 22   5   3  -2  12  -6  -9   7   1  -1  -8   2  11  14   2   4  -7 -11   3  -4   5  -3   6   7 -10   5 -17  -9  -4  -3   0  10   6   0  -1  -4   8   9   3   1  -6   0  -1  -2  -2 -14 -26  -1  10   2   1   2  36  -5   4 => (43)
 25   2   5  -3  15  -7  -3  -6  -3  -1  -8   3  16  -4  -5   5   5   7  14  -8   6   9   6 -14  -9  -1   5  -2  -5  -5  -4  16  -2  -2   1   6 -11  11  19   7  -3 -15   5  -2   0   9 -19   2  -3   0 -12   9  -5   0  -3 => (41)
 12   1   0  -2   2  -2  -1  -3   1  -2   8   0  -3  10  -1  13   5  10   0  -2   9 -10   6  -2   8   1  13  20  -3  11  -6  -1   0   0  -2  -1  -2  -6  10  -9  -5   1  -1  -2   6  37  -1  -3  17   2 -15  23 -17  -5  -3 => (35)
  8   0  -4   1  -7   8   5 -33  -2   0   5  -2 -15  16  18   1 -18   8  -3  -1  -4  -3   6   4  10  -7  27  25   2   3  -3   0  -5   2   3   4  -1   8  13   8   9   8  -1  -6  -3  20  -9  -3   9  -2 -14  22 -41  -6  -7 => (35)
 21   1   1  -2   2   8  -6   3   0  -4  -3   0   4   2  -2  10  -2   2   4   0   3  -9   5  -5  -3  -2   7  11   0   3  -5   4  -1   5   0  -6  -1   3   9  -4  -8   1  -1  -7   1  22  -5  -1  14   2 -12  18 -24  -3  -4 => (47)
 11   3   1   3  17   2  -3 -11  -2  -1  -3  -6   8   5  -2   8  10   2  10   2  31  -5   7 -11  -2  13  -1 -32  -5  -5   0  -8   4  -2  -2   4  10   3  10   2 -35 -29   1  -3  -5   5 -21  -1  19   5  -7   1  41  -3   3 => (43)
 15  -2  -2   0   3   3   0 -14   0  -2   2   0  -3  17  -1   4  -5   5   2   1   5   0   5  -9   4  -3  10   7   3   1  -4  -3  -1   3   3   9   0   8  11   6   3 -16   4  -1  -5  14   1  -2   7   1 -14  12 -18  -2  -3 => (49)
  9   4   5   0   2  14   0   1  -3   0   8   8  -5  11  -4   4  -1   8  -9  -2   3   6   4  -1   4  -3   6  -7  13   4  -2 -13  -6  -1   5   8   0   7  15  -3  -8   4   6   0  -2  18 -14  -3   0   3  -8  13  -5   2  -6 => (37)
 24   3   2   2   4   5  -2  -2  -4  -2   6  -6   1  10  -4   7  -1   7   5  -4   7 -11   7   1  -1   0  11   9   1   3  -4  -7   3   2   4  -1   1   5   8  -5 -10  -5   2  -3   2   8  -3  -1  18   1  -7  26   3  -2  -5 => (35)
  5  -1   4   2   7   3  -1  10  -8  -1  -1   3   4  -3   2  11  -6  -8  13  -8  11   4  -2 -12 -12 -10   1 -14   6  -4 -10   3  -6   1   1  10  -6   3  17  -4  -3 -10  10   3   1   0  -9   4  -2   1  -4   9   3   1  -2 => (41)
  8   0   0   0   8   3   1   1  -2  -3   2  -2   1   2  -4  11   3   0   3   0  12  -1   3  -7  -3  -3   7  -9  17   3  -4  -1  -1   2  -3   8   0   3  12   0 -10 -14   6   0   0  14  -2   2   6   1  -8   9  -4  -2   1 => (31)
 11   2   1   0   1  -4   1 -13   1  -1  -1  -9  -4  15   0   6  -6  -6   0  -5  -6  -7   6  -7  -2 -10   2   5   5   4  -5   4   3   0   5   4  -2  -1  19   2   1  -6   5   0  -1  17 -10  -2   6  -2 -16  10 -20 -10  -4 => (31)
  1   4   1   0   5   9   0   2  -1   1   1  -1   0   7  -2   7  -9  -2  -4  -2   5   4   2  -5  -8  -9   6  -4  -1   1  -7  -6   0   6   9   8  -4   3  15  -2   4  -8   8  -1  -2   9 -19  -4  -1   3  -4  10   4   3   3 => (52)
 17   3  -1   1  -1   8  -1   0  -3   2   3  -1   1   5  -3   3   3   6  -1  -7   3 -10   5  -2  -1  -5  10   7   2   7  -3  -4  -3   1   5   0  -4   2   9  -2   0  -4   1   0   5  24  -2  -4  12   4 -14  13 -21  -3  -3 => (47)
 7  3  1  2  3  1  8 -6 -2 -1  2  0 -3 17 -2 10 -9 -2 -4 -5  5 -4  3 -3 -4  0  1  2  2  5 -5 -6  2  6  3  9 -5 -2 18 -5 -7  0  6 -3 -4 13 -9 -2  1  0 -8 16  2 -5 -3 => (45)

 -2   0   0   0   0   4   9   3   0  -4   5   4   0  10   1  -3   0  -7   2  -1  -6   0  -3  -1  -1   3   2  -5   1   7   5   0  -5  -1  -2  -2   1 -10   2   1  -2   1   0 -19  -2  -1   4 -13   0  -4   4  -5   3  -3   5 => sc
 -1   3  -3   5  -2   3   0   0   0   1   4 -15   4   0  -1  -1   0   3  -1   0  -5   1   8   3   0   0   1  -3   3   0   0  -1  -4  -3   3   4   1  -2  -3   3  10  -2   0  -9   4  -1   4   5   0   0  -2   3  -4   0  -3 => Pg
  2   7   3   5  -2  10  -4  -1   0  -4  -2   2  -2  -7   3  11   1 -13  -6  -1   4  -1   9   1   0  -1   1  -3   1  -2   0   0   2   0   4   4   4   5  -6  -1   6   0   0  11   2  -2   3  14  -1  -2  -1   4  -6   3   0 => jq
-1  3 10  2  1  4  8 -1  1 -5 -2 -3  2 -3 -2  7  0  5 -7  2  3  2  6  4  2 -1 -2  2  2 -3 -1  2  6 -1  4  6  3  8 -4  2  4  3 -2 -1  2  0 -1 10 -4 -2 -1 -1 -3  2  4 => jq
 0  2 11 -5  4  2 -1 -2  1 -2 -6  4  0 -2  0  4  1  8 -4  1  5  2  2  2  0 -3 -1  1 -1 -1 -2 -1  1  1  3  2  3  6 -3  0  1 -2 -2  9  1 -1  0  6 -1 -1 -3  0  2  3  1 => zc
 2  8  5  4 -6 12 -3 -1  1 -8 -3 13  2 -4  1  7  2 -3 -3 -1  1  0  1  1  2 -4  2  1  2 -2  2  3  4  4  4  1  4  8 -5  2  5  5 -1  1 -1  0  1 13 -1 -4  2 -1 -8  0  6 => jq
 -4   0  15  -6   6   4  -1   0   1   1   3  -4  -3   4  -2  -1   0   5  -7   1  -1   2   5   7  -1   0  -3   7   1  -3  -1  -2  -3  -2  -3   1   4   1  -2   4   3   1   0 -20   3  -1   0  -5  -4  -1   1  -8   1   4   2 => nr
  0   3   3   3  -5  12  -2  -1   0  -3   2  -4   2  -6   1   1   0  -1  -5   0   0  -1   6   5  -1   0  -2   5   4  -3   0   3   5  -1   1   4   2  13  -4   6   8   4   0 -13   1   0   1  11  -3  -1   0  -2  -6   1   1 => Pg
 -4   0   5   0   5  -4   4   0   0   2   2  -7   0   6  -1   2   0   1   0   0  -3   2   3   0   0   1   1  -6   0   1   0  -3  -7   0  -1  -1   1 -13   0  -2   0  -2  -1  -4   4   0  -1  -6   0  -1  -1   0   3   1   0 => sc
-1  0  3 -2  3 -1  8  0  0 -5 -5  0  1 -1  2  2  0  6 -3  0  3  1  2  4 -1  1 -2  3 -2  5  0  1  7 -1  2  3  4 12 -1  2 -1  1 -1 -5 -3 -2  1  3 -3 -1 -3 -2  5  1  4 => zc
 1  1 10 -5  3  7 -3  0  0 -2 -7  5  6  1  2  2  2  6  0  0  3  3 -2  2  0 -2 -1  2  1  3  0  0 -3  1  3 -1  2  3 -2  1  2 -3 -2  4  1  0  0  0  0  0 -2  0  3 -2  2 => zc
  1   5  18   3   3  12   6   1   0  -4  -3   6   1  -4   2  16   3 -15  -6   1   5   4   2   1   2   1  -1  -1   4  -5   2   1   0   2   3   0   2  -3  -4  -4  -1   1  -4  17   4   2  -4   9  -2  -2   2   0  -4  -1   4 => jq
 -4   3   5   5  -1  11  -5   2   1   0  -1  -5  18   5   6   3   1  -5   4  -3  -6   6  -6   3  -2   0  -2   4   4   5   3   0 -10   5   2  -6   3  -6  -4   6  11   3  -3 -21   6   1  -9   5   2  -1  -5   0   2  -6   6 => Pc
 -2  -4  16  -8  11  -2  10   2   0   1  -2  -1   2   8  -1   2   2   5   0   3   2   6  -5   0   1   2  -2  -1   1   2  -1  -1  -7  -1   1  -4   0 -11   3  -2  -6  -5  -3   7   1   1  -3 -12  -1   1   0  -3   8  -2   1 => pf
-5  6 10  0  4 -4 -5 -2  1 -1 -4 -3  2 -2 -3  9  0 11 -6 -1  0  2  9  4  1 -6 -2  3 -1 -4 -1 -3 -1  5  3  2  7  4 -5  1  7  3 -1 -3  7 -2 -4 12  0 -4 -3 -2 -2  9  2 => zc
 -2   2   1   6  -1   6  -2  -1   0   1  -3 -11  11  -3   4   6   1  -6   1  -3   1   3   1   3  -1   0  -4   3   3   2  -1   1   0   1   3  -1   2   4  -3   3   8   2  -3  -6   4   0  -7  11   0   1  -6   3   0  -3   0 => zc
-3  9 16  4  1  3 -1 -1 -1 -5 -3  4  6 -1 -3 14  2  7 -6 -1 -1  4  6  2  5 -7  1 -2  2 -5  1 -2 -5  6  6  2  6 -5 -7  0  8  3 -3  3  7  0 -3 13 -1 -5  0  1 -7  5  4 => jq
  1   7  11  -2  -1  15  -1   2  -1 -11  -8  17  11   2   4   6   3   6   1  -2   2   3  -6   1   0  -6   2   1   1   5   4   1  -2   5   7  -1   6   6  -4   4   5   1  -5   0   0  -1   0   9  -1  -4  -2  -1   0  -4   9 => zc
  1   4   5   3  -1  12  -3   1   0  -2   3  -2   5   4   2   3   1  -8   1  -1  -5   1   3   0  -1   0   3  -6   3   1   3  -2 -10   0   3   0   1 -10  -3   1   7  -2  -1  -5   3   1   4   0   0  -1   0   1  -4  -1   0 => Pg
-4  3 16  1  6 -3  9 -1  0 -2 -1 -6 -1 -3 -4 12  1  7 -8  3  4  4  9  3  3 -1 -3  1  1 -6 -2 -1  2 -1  4  4  4 -1 -3 -2  2  1 -2  6  8  0 -4  8 -3 -3 -1  0 -2  6  1 => jq
-4  4 13  1  5 -1  1  0  0 -1 -2 -6  3  1 -1 10  2  2 -4  0  0  4  5  2  1 -2 -2  0  1 -3 -1 -2 -4  2  3  0  4 -6 -3 -1  4  0 -2  1  7  0 -5  6 -1 -2 -2  1 -1  4  2 => jq
-3  3 16  0  5 -1 11  0  0 -5 -3  3  0  0 -3 10  2  7 -7  2  3  3  5  3  3 -1 -3  0  2 -4 -1  1  4  1  3  3  4  1 -3 -1  0  4 -2  2  2  0 -3  5 -4 -4  2 -3 -1  4  6 => jq
  0   6   3  -7   1   6 -23  -2   2   0  -2  15  -7  -1   3  -2  -2  -7  -3  -2  -1  -4   3   2  -3  -6   3   5  -5  -1   0  -4  -4   4  -3  -3   6   6  -4   2   4   1   3  -6   0  -3   4   1   2  -2   0  -7  -2   8   2 => Pc
-2  4 18  3  4  4  7  1  0 -2  3 -4 -3  2 -3  9  1 -3 -8  1  0  4  9  2  3  0  0 -3  3 -6  0 -2 -4 -2  1  2  3 -9 -4 -2  2  0 -2  0  5  1  1  1 -4 -2  2 -2 -4  5  1 => jq
 -4   1   3  -1   5 -20  23   0  -1  -7  -3  -7  -1   3  -9   6   0  33  -5   1   1   1   9   0   3  -3  -1  -8  -3   2   0   0   8  -2   8  10   5   1   2  -1  -2  -2  -1   5   0  -3   4   3  -4  -3  -3   3   3   6   3 => fp
 -4   4   1   1   0   5 -10   0   2   1   3  -1   1   5   4  -1  -1 -11  -1  -3  -6   0   4   2  -4   0   0   2  -2   3   2  -3  -8   3  -2  -3   5  -4  -6   3   7   3   1 -23   0  -3  -1  -2   1  -1  -1  -3   0   3   3 => nr
 -8   1  10  -6   5 -15   4   1   0   1   6  -8  -6  10 -10  -4  -2  28  -7   2  -9   0  11   4   2  -4   1  -2  -2  -3   0  -5  -7  -3  -2   6   5 -10   1   2   3  -1   1 -21   4  -2   5 -10  -3  -2   2  -5   0  10  -1 => Pg
 0  6 14  2 -2 12  6  0  0 -7  0  4 -1 -3 -1  9  2 -1 -9  2  1  1  8  4  2 -2  0  0  3 -4  1  2  4 -1  3  5  4  5 -5  2  6  4 -1 -3  1 -2  3 11 -5 -2  3 -3 -7  3  5 => jq
 -5   1  12  -2   9  -8   6   2   0   1   2  -4  -5   7  -3   5   0   1  -5   0  -3   3   8   1   1   0  -1  -3  -2  -2   1  -4  -7   0  -1   0   4 -14  -1  -4  -2  -1   0  -5   5  -1  -1  -8  -1  -3   2  -4   3   7   2 => sc
  0   5  16  -3   4   7   0  -1   1  -2  -1   4  -5  -3  -1   9   1  -4 -10   1   2   1  10   4   1  -1   0   0   1  -4  -1  -1   0  -1   1   4   4   3  -4  -1   2   0  -1   3   2  -1   3   4  -4  -3   1  -3  -3   6   2 => jq
 3  2  4 -5  0  6  1 -1  0 -5 -7  9  5 -1  2  0  2 11  2  0  4  1 -5  0  1 -3  1 -1 -1  4  0  1  1  0  6  1  1  9  0  2  1 -4 -3 11 -3  0  3  5 -1  0 -2  3  2 -3  1 => zc
 0  2  7  0  2  9 -3 -1  1 -2 -7 -1  9 -2  4  7  2  0 -1 -2  3  3  0  3 -1 -2 -2  2  1  3 -2  1  0  1  4  0  4  8 -4  3  6 -1 -3  2  2 -1 -2 10  0 -1 -5  3  2  0  2 => zc
 -2   3  -2  11  -5   9  -1   1   0   3  13 -18   0   1   1   2  -1 -19  -4  -1  -9  -1  12   2  -1   4   1  -4   5  -4   2  -1  -9  -4  -2   3   0 -13  -4   1  11   1   2 -19   7   1   3   0  -1   0   2   0 -10   2  -4 => Pg
 0  7  9 -3  0  6 -3 -1  0 -9 -6 12  2 -1  0  6  1  9 -4  0  1  0  4  3  0 -6  2  0 -2  0  2 -1  2  3  5  2  6  8 -5  3  5  1 -2  1  0 -2  3 10 -2 -3 -1 -1 -4  4  6 => jq
-2  1  6  0  1  1 -6 -1 -1  0 -2 -4  5  0 -1  4  1  8 -2 -1 -1  2  4  2  0 -3  0  1  1 -2 -1 -2 -4  2  3  1  3  0 -4  2  8 -1 -1  0  6 -1 -1  9  0 -1 -3  2 -3  3  0 => jq
 -7  -1  13   1   5  -4  12   3   1   1   5  -8   6  11  -5   2   1   8   0   1  -7   6  -1   2   1   1  -2  -2   3  -1   3  -2 -10   1  -1  -2   2 -19   0   1   1   2  -2 -19   5   2  -5 -10  -1  -1   2  -5   3  -1   5 => sc
 -2   2   4   0  -1  16  -5   1   2  -2   2   4   2   2   7  -1  -1 -20  -2  -3  -2   0   0   5  -5   3  -2   7   1   5   2   2  -3   1  -3  -3   4   7  -5   6   4   5   1 -26   0  -2  -1  -1  -1   0  -1  -7   1  -1   6 => nr

  9 -10  -7  -2   5  -3   7   0  -7   0   3  -4  10   2  -3   0   9  -9   4  -5  -4  -1  -3   3  -2   4   5  -1  -1   4   0   4   7  -7  -7  -4   6 -10   4   0 -11   2  10  -1  -1   5  12  -1  -2   8 -12   0   5   7   1 => K
  6 -16 -17  -6  10  -6  11  -1 -12   2   8  -7   6  -2  -4  -7   8 -13   9 -13  -2  -9  -6   0  -4   3   7  -3   5  -3  -7 -10   7 -10  -9  -3  14  -4   7  -2 -15  11  18  -3  -3   2   2  -5  -6   5  -9   7   4   9  -5 => N
  3  -8 -18  -2  12  -4   9  -3  -9  -9   3   0 -10  -1   2  -4   0 -18   5  -8   1 -10  -5 -13   1   8   5  -8   3  -4   5  -6   4  -9  -4  -5  14  -6   3   5 -10   3  25  -3   3   0  -5  -3  -5   0  -2  22   2  12  -6 => K
 -1 -10  -7  -3   2  -5   7  12   8 -11   4  -1  20  -1  -3   4   8  -2  -2   4   5  -5  -7  -4   1   7  -1  -6   2  -4   0   3  11  -4  -3   0   2  -1  -3   3  -4  -7   2  -1   8  -7   7   2   5   2 -16   1  -2   4   1 => J
  3 -11 -10  -7   5   0   6  13  -7 -13   5  -3  17  -1  -8  -3   4  -6   5  -7  -1  -7  -6  -2  -1   0   5  -5   1  -4   2   4  13  -9 -10  -8  11  -6   1   0 -13   2   6  -6  13  -3   9  -3  -2   7 -16  -2   3   9  -2 => J
  3 -10  -9  -7  15  -2  12  -1  -6   0   8  -3   3   4  -1  -5   9 -15   2  -1  -3 -12   2 -10  -1   9  10  -5   2   4  -1  -6  12  -5  -4  -2   4 -10   2   5  -9   0  25  -6  -3   2  13  -2  -4  10  -5   5   2   6  -2 => K
  1  -6  -7   6  14  -2   4  -2  -3   8  11 -10  10   0  -2  -3  17  -9   5  -5  -8   0   2  -1  -2   5   6  -7   4   6  -2   8   5  -6  -7   1   3  -9  -1   2  -6   6   9  -6   0  12   8  -5   0  12  -5  -3   0  -4   2 => K
  1  -1   2   0   8   0  -3   5   6  -2  -4  -4   9   5  -3   0   8  -4  -4   1   3  -5  -6  -9   1   2  -2  -1  -8  -2  -2   9   8  -3   0   5  -1   2  -3  -2   2   4   1   8  10  -2   2   4   1   4 -12  -3   1  -4   6 => Y
 3  1 -7 -8 -4  0  9  2 -3 -9  2  7 -2  4  1  2 -2 -3  0 -4  0  1 -5 -3  0  3 -2  2  1  1  4 -3 -4  2 -1 -6  6 11  4 -4 -2 -4  1 -3 -3 -4  4 -1  7 -7  3  3  4  2 -5 => P
  2  -6  -4  -6   0  -2   8   4  -8  -4   5   1  -7  -2   3   0   7  -1   4 -12   0  -6   0  -8   0   2   4  -4   2   1  -3  -8  -1  -1  -4  -1   6  -3   6   1  -4   0  11  -2   0  -3  -7  -4  -5  -3  10   2   1   7  -5 => P
  1  -6  -6  -3   9  -4  12   0  -9  -1   8  -6   1   9   2  -5   9 -13   5  -4  -2 -17  -1  -8  -7   3   4 -13   2   1  -2  -2  11  -7  -4  -1   6  -4   3   7 -13  13  20   1   4   4   3  -1  -4   6  -6   2   1   7   3 => K
  3  -8  -5  -6  10  -3   7  10   1  -7   7  -5   9  -2   4 -11   7  -3   4  -7  -1 -10  -4  -6  -3   4   5  -7  -3  -7   0   1  12  -4  -4   0   4   1   2   2 -13   7  13  -4   6   2   9   1  -5   1 -10  -1   1   4   2 => P
-5  2  1  7  3  5 -1  1 -8 10 -3  1 -9  0 -9 -5 -3  3 -3  8  2  4  3  3  0  3 -4 -1 -1 -8  0  6  3 -7 -7  1 -5 -3 -2  2  0  7 -2 -1  0  2  4 -5  1  0  0  5  2 -3 -2 => K
 29  -5  -9   0  11  -4   9  -3  -8  -2  -8  -3   2  -5  -6  -5  10 -10   0  -5  -3  -8   2  -3  -3   2   9  -5   7   2   0  -4   5  -9  -1   0   2  -7   2   3  -9   3  17  -1  -4   3   2  -5  -6   8  -4   4   1   6  -4 => K
 -7  -2  -6  -1 -11  -2  12   3  -3   2  -1  -2  -3  -2  -6   0  14   2   0   1  -2  -5   0   2   2   7   0  -4   5   4   5  -3   0 -12   1  -5   1   0   5   0  -5   5   4  -2  -3  -2   0  -4  -1   8 -10  -8   1   0   1 => J
  9  -9   0  -2   9  -2   2  12   1 -15   1  -7  11  -3   5  -5 -11  -1   5  -6   0  -2  -1  -5 -12  -2   1  -5  -6 -10   0   1  13   1  -4  -2   3   7   6  -4 -13  -8  11  -4  15  -3   6   1  -5  -9  -6  -7  -1  -2   3 => Y
